m =
[[  22  -53  103  -47  -52   73   36   60 -104   33    5  -51  123   17
    46    5]
 [  47  109  -80   57  159 -508   95   73   72  286  104   -7 -133  -57
  -476  264]
 [ 205  -40  -36   11  104 -453  170    8  -38  240  190   -2   75  -30
   -90   50]
 [ 803  201 -760   28 -136  273 -235 -287  382 -202 -138  185  634  786
  -243  425]
 [ 738  123 -601  115 -148  416 -242 -242  321   93 -231  176  770  870
  -181  369]
 [ 364  627  -90  251 -266 -110  181  146  -69  334 -289  297 -264  186
  -763  385]
 [ 110   39  -31  -75   54    8   91  125  154  112   74   59  -23   25
   -15   48]
 [ 540  142 -719  -27  -84   91 -380 -330  654 -293  -98   86  392  575
   -69  365]
 [ 143   63  -55   83   53 -338  150   17  -57  209   67    5  -55  -54
   -74   67]
 [ 634  170 -687   29   58  160 -355 -223  406 -165   24  -38  370  579
  -280  404]]
The entry just right of 39 is -31
The entry just right of the smallest entry -> 385
Give the entry just right of -223.
Answer: 406
Give the entry just right of the largest entry.
Answer: -181
The entry just left of -687: 170
Give the entry just right of 334.
Answer: -289
Give the entry just left of the largest entry.
Answer: 770

W =
[[ 8  2 -2  0  0  0]
 [10  3 -2 -1 -1 -2]
 [14  5 -2 -1 -1 -1]
 [-9 -7  5  1  1  1]
 [ 8  2 -1  3  1  0]
 [40 19 -4 -1 -1  2]
 [10  3 -2 -1 -1  0]
 [ 4  0  0  0  0  0]
 [-4 -4  3  1  1  1]
 [ 9  3 -2  0  0  0]
 [ 2 -1  1 21  0 -1]
 [ 7  2 -1  0  0  0]
 [ 3 -1  1 -4  0  0]
 [-7 -6  4  1  1  1]]
The entry in the top-left corner -> 8
What is the top-right entry?
A: 0
What is the bottom-right entry?
A: 1
What is the 2nd entry on the main diagonal?
A: 3
What is the second entry on the diagonal from the top-right corner?
A: -1
What is the smallest entry?
A: -9
The smallest entry in the last column: -2
What is the entry in the bottom-left corner?
A: -7
The entry just right of the largest entry -> 19
The entry just right of the smallest entry -> -7
What is the third-last entry, reading row by row?
A: 1
What is the largest entry in the first column?
A: 40
The 3rd entry in reading order -> -2
What is the second largest entry?
A: 21
The 5th-last entry, reading row by row is -6
The second-last entry, reading row by row is 1
What is the last entry in the row that holds the largest entry?
A: 2
What is the entry directly below the largest entry?
A: 10
What is the entry directly below the smallest entry?
A: 8
The third entry on the main diagonal is -2
The largest entry in the last row is 4

Questions about the matrix below. Counting starts at 0.
1) Give the entry at row 0, column 0.
2) Give the entry in row 1 and column 0.
3) Give the entry in the bottom-left corner.
4) Give the top-right entry.
5  8  3  7  7  4  5  4  4  6
6  5  6  5  5  5  4  2  5  6
3  7  7  5  5  5  3  5  4  7
5  5  5  6  6  6  7  7  4  4
3  6  6  4  5  4  6  4  3  3
6  6  6  5  3  6  6  6  4  6
4  4  6  7  6  7  4  4  6  5
6  6  4  5  3  5  6  5  4  6
5  5  5  6  3  6  6  4  5  5
3  3  4  5  4  5  3  6  5  5
5  7  5  5  6  7  7  6  7  7
5  4  3  7  5  6  6  3  7  5
5  5  4  3  4  6  6  3  8  4
7  4  6  4  6  4  4  6  6  4
6  6  5  7  2  4  7  5  4  5
1) 5
2) 6
3) 6
4) 6

[[112.01, 77.06, 184.46, 18.45, 51.27, -45.44, 37.51, 97.90, 94.13, 222.29, 86.38], [-102.02, 120.27, -67.62, 52.59, -45.43, 89.39, 85.61, 81.89, 103.24, -60.65, 118.19], [-211.78, -137.73, 212.08, 142.34, 78.85, 108.20, 84.75, -58.02, 51.82, 186.41, 68.15]]
What is the entry just left of 120.27?
Answer: -102.02
The entry just left of 18.45: 184.46
What is the minimum?
Answer: -211.78
The entry at the centre: 89.39
The entry just left of the centre entry: -45.43
What is the entry just left of 51.27?
Answer: 18.45
What is the entry just left of the largest entry?
Answer: 94.13
What is the 1st entry in reading order?
Answer: 112.01
What is the entry just left of 78.85?
Answer: 142.34
The 2nd largest entry is 212.08
The fifth entry in reading order -> 51.27
The entry just right of the centre entry: 85.61
The entry just right of the smallest entry: -137.73
What is the median entry?
Answer: 81.89
The largest entry is 222.29
What is the entry just left of 52.59?
Answer: -67.62

Read these off the grid that follows.
1) Find the 1st entry in reading order.
2) Find the fifth entry in reading order.
3) Find the entry just right of 22.2.
4) Find the third largest entry.
5) Find the entry just right of -3.5.
array([[-28.0, -17.3,  10.1,  -6.7,   3.4,  13.4,  10.7,  -8.6,  -6.8,
          7.9,  -6.6],
       [ -2.2,  -3.8,   0.8, -26.0,  -1.9, -23.5,   0.0,   8.7,  20.9,
         -4.8,  -5.1],
       [-28.0, -14.7,  11.0,   0.7,   1.4,  17.1,   4.6,  -7.4,  -6.1,
          8.7, -16.2],
       [-17.2, -16.2,   3.4,   8.4, -12.7,  21.5,  -9.0,  -5.1,  -7.1,
         -9.5, -28.4],
       [ -3.1,  -3.5,   5.7, -22.3,   8.5, -19.3,   5.8,  12.3,  20.2,
         -5.3,  -0.6],
       [-16.1, -12.0, -11.5,  13.0, -10.5,  21.8,  -5.9,  -7.2,  -6.8,
        -19.9, -25.5],
       [-16.6, -13.0,  -8.7,  10.8, -11.5,  22.3,  -6.4,  -6.8,  -6.7,
        -19.0, -25.4],
       [ -2.1,   1.1, -24.5,  12.8, -12.9,   2.7,  -7.4,  -9.1, -22.9,
         -3.4, -16.3],
       [ -1.4,  -5.2,  -0.8, -25.8, -10.6, -26.4,  -8.6,   6.5,  18.5,
          0.2,  -4.6],
       [-15.3, -11.9, -10.5,  12.1, -11.5,  22.2,  -7.7,  -6.9,  -5.9,
        -19.4, -25.0],
       [ 12.5,  -5.3,  -7.1,  -9.7, -14.1, -22.8, -17.6, -14.0,  -9.3,
        -19.8,  10.3]])
1) -28.0
2) 3.4
3) -7.7
4) 21.8
5) 5.7
